Below are the code and all the weights of a small trained network. Each question names an input and a target symbol and asks about switching units off, where a switched-off unit gives its printed mean instead of its output.

import numpy as np


def w(rows, s, z=0):
    codes = np.array(rows[::2]) - 128.0
    scale = np.full(codes.shape[1], s)
    scale[-1] = z or s
    return codes * scale


def f(y):
    return y / 2 * (1 + np.tanh(0.7978845608 * (y + 0.044715 * y**3)))


def softmax(a):
    e = np.exp(a - a.max(-1, keepdims=True))
    return e / e.sum(-1, keepdims=True)


def log_softmax(a):
    a = a - a.max(-1, keepdims=True)
    return a - np.log(np.exp(a).sum(-1, keepdims=True))


def net(x, mask):
    ids = ['ΞΨαγδζηθμτ'.index(c) for c in x.split()]
    T = len(ids)
    res = E[ids] + P[:T]
    r = res
    for j in range(2):
        rows = slice(4 * j, 4 * j + 4)
        q, k, v = (r @ M[0][rows].T for M in (Q, K, V))
        z = softmax(np.where(np.tri(T) > 0, q @ k.T / 4**0.5, -1e9)) @ v
        o = O[0][rows]
        res = res + np.where(mask[j], z, o[:, -1]) @ o[:, :-1]
    y = f(res @ A[0][:, :-1].T + A[0][:, -1])
    res = res + np.where(mask[2:14], y, B[0][:, -1]) @ B[0][:, :-1]
    return log_softmax(res[-1] @ U[:, :-1].T + U[:, -1])


Q, K, V, O, A, B = {}, {}, {}, {}, {}, {}
E = w([
[66,70,141,153],'Ξ',
[170,53,207,126],'Ψ',
[186,136,125,172],'α',
[122,143,135,157],'γ',
[143,178,138,157],'δ',
[104,131,145,146],'ζ',
[108,50,94,187],'η',
[163,254,101,181],'θ',
[122,133,92,198],'μ',
[119,114,98,176],'τ',
],0.017)
P = w([
[13,231,164,31],'0',
[142,16,55,243],'1',
[158,22,86,224],'2',
[208,48,95,214],'3',
[243,53,112,213],'4',
[255,67,125,207],'5',
],0.0069)
Q[0] = w([
[184,87,78,40],'h1',
[185,82,138,231],'h1',
[156,203,200,185],'h1',
[238,127,150,164],'h1',
[126,86,167,103],'h2',
[171,108,172,139],'h2',
[137,66,5,181],'h2',
[92,230,52,10],'h2',
],0.011)
K[0] = w([
[163,18,172,247],'h1',
[75,175,250,18],'h1',
[102,107,151,59],'h1',
[42,148,156,110],'h1',
[175,42,68,123],'h2',
[170,102,148,132],'h2',
[44,187,142,101],'h2',
[114,160,93,168],'h2',
],0.012)
V[0] = w([
[240,103,60,252],'h1',
[69,191,101,158],'h1',
[227,186,106,192],'h1',
[216,221,181,81],'h1',
[125,212,100,144],'h2',
[127,142,155,134],'h2',
[60,74,67,165],'h2',
[122,123,173,99],'h2',
],0.014)
O[0] = w([
[197,188,131,107,3],'h1',
[144,130,2,128,197],'h1',
[185,178,97,168,108],'h1',
[112,218,107,232,190],'h1',
[135,88,163,111,95],'h2',
[131,142,109,129,144],'h2',
[125,97,133,88,101],'h2',
[75,188,107,125,148],'h2',
],0.012)
A[0] = w([
[127,144,71,1,189],'n1',
[107,116,106,103,120],'n2',
[100,178,153,172,169],'n3',
[123,113,182,148,146],'n4',
[196,146,141,68,85],'n5',
[141,114,173,143,129],'n6',
[164,139,204,56,253],'n7',
[111,68,122,140,139],'n8',
[177,63,95,136,44],'n9',
[206,97,136,117,180],'n10',
[111,193,98,158,102],'n11',
[133,78,110,177,133],'n12',
],0.012,0.0064)
B[0] = w([
[125,111,97,154,165],'n1',
[134,158,166,132,154],'n2',
[149,69,102,170,240],'n3',
[172,138,103,146,157],'n4',
[129,184,245,153,128],'n5',
[150,175,116,140,134],'n6',
[149,106,90,255,135],'n7',
[167,165,136,94,218],'n8',
[65,132,98,132,170],'n9',
[137,115,96,109,142],'n10',
[112,107,158,105,253],'n11',
[158,181,170,137,243],'n12',
],0.012,0.016)
U = w([
[80,124,118,161,195],'Ξ',
[221,146,183,124,234],'Ψ',
[140,143,130,118,106],'α',
[173,159,103,95,130],'γ',
[93,212,147,135,108],'δ',
[130,177,103,167,9],'ζ',
[81,254,173,120,149],'η',
[130,113,170,114,119],'θ',
[125,103,249,183,65],'μ',
[161,54,134,146,15],'τ',
],0.0096,0.012)

Each question gives the input, a string of symbols that net reads in full, and the target symbol t.
The units are the heads (4 rows each of Q, K, V and O) and the neurons (one row each of A and B). Each row of codes is followed by its name. A weight is (code - 128) times the scale printed after its matrix; where a second scale follows, it is the last column's (O, A, B and U).
mask holds one flag per unit, heads first, then neurons. A switched-off unit (its flag False) gives its mean, the last column of its rows in O or B, instead of its output. The means were averaged over made-up inputs and are rounded, as every weight is.
A unit's drop is (log p(t) with every unit on - log p(t) with that unit switched off) / (log p(t) with every unit on - log p(t) with every unit switched off).
The circuit of an input: a set's keep is (log p(t) with only the set's units on - log p(t) with every unit switched off) / (log p(t) with every unit on - log p(t) with every unit switched off). Starting from the 12 units with the biggest drops (on a tie, the unit counted first), units are removed one at a time, each time the one whose removal leaves the highest keep (on an exact tie, the one counted first), for as long as the keep stays at least 0.8.
circuit, biggest first: the units of the circuit, biggest drop first
most important unit: the unit with the biggest drop
k most important neurons: the k neurons with the biggest drops, biggest first
which heads matter: for each layer, one digit per head in row order, 1 if its drop is at least 0.15 and else 0, layers parted by /
drop when u is switched off: that unit's drop, to one decimal
input θ τ δ, target ζ: which heads matter	10
input Ξ Ψ ζ Ψ, target θ: 2 most important neurons	(n8; n9)
input θ τ α, target ζ: which heads matter	10
input ζ α Ψ, target η: 3 most important neurons	(n3; n8; n12)
input ζ θ θ Ψ Ξ μ, target η: most important unit	n3
input θ γ μ α, target ζ: 3 most important neurons	(n9; n8; n12)
input μ θ δ, target γ: which heads matter	11
input α Ξ Ξ α μ, target Ψ: 2 most important neurons	(n9; n1)
input Ξ η Ψ μ γ, target θ: circuit, biggest first	(h1; n8)
input ζ Ψ γ γ, target η: 2 most important neurons	(n3; n8)
input η Ψ Ψ, target τ: 3 most important neurons	(n7; n12; n1)
input η Ψ θ Ψ Ψ θ, target τ: 4 most important neurons	(n7; n12; n1; n10)
input α Ψ μ γ ζ η, target Ψ: 2 most important neurons	(n12; n1)
input α α η γ, target Ψ: most important neuron	(n9)
input η ζ θ, target τ: 4 most important neurons	(n7; n1; n12; n10)
input ζ η ζ θ Ψ γ, target η: 3 most important neurons	(n3; n8; n12)
input μ Ψ τ ζ θ, target γ: 3 most important neurons	(n10; n3; n11)
input Ψ Ξ Ψ Ψ γ ζ, target μ: drop when n9 is switched off	0.1
input ζ μ θ Ψ ζ, target η: drop when n1 is switched off	0.1
input θ θ α ζ ζ γ, target ζ: drop when h1 is switched off	1.3
input θ μ Ψ Ψ η, target ζ: drop when n7 is switched off	0.0
input Ψ α Ψ α, target μ: most important neuron	(n9)
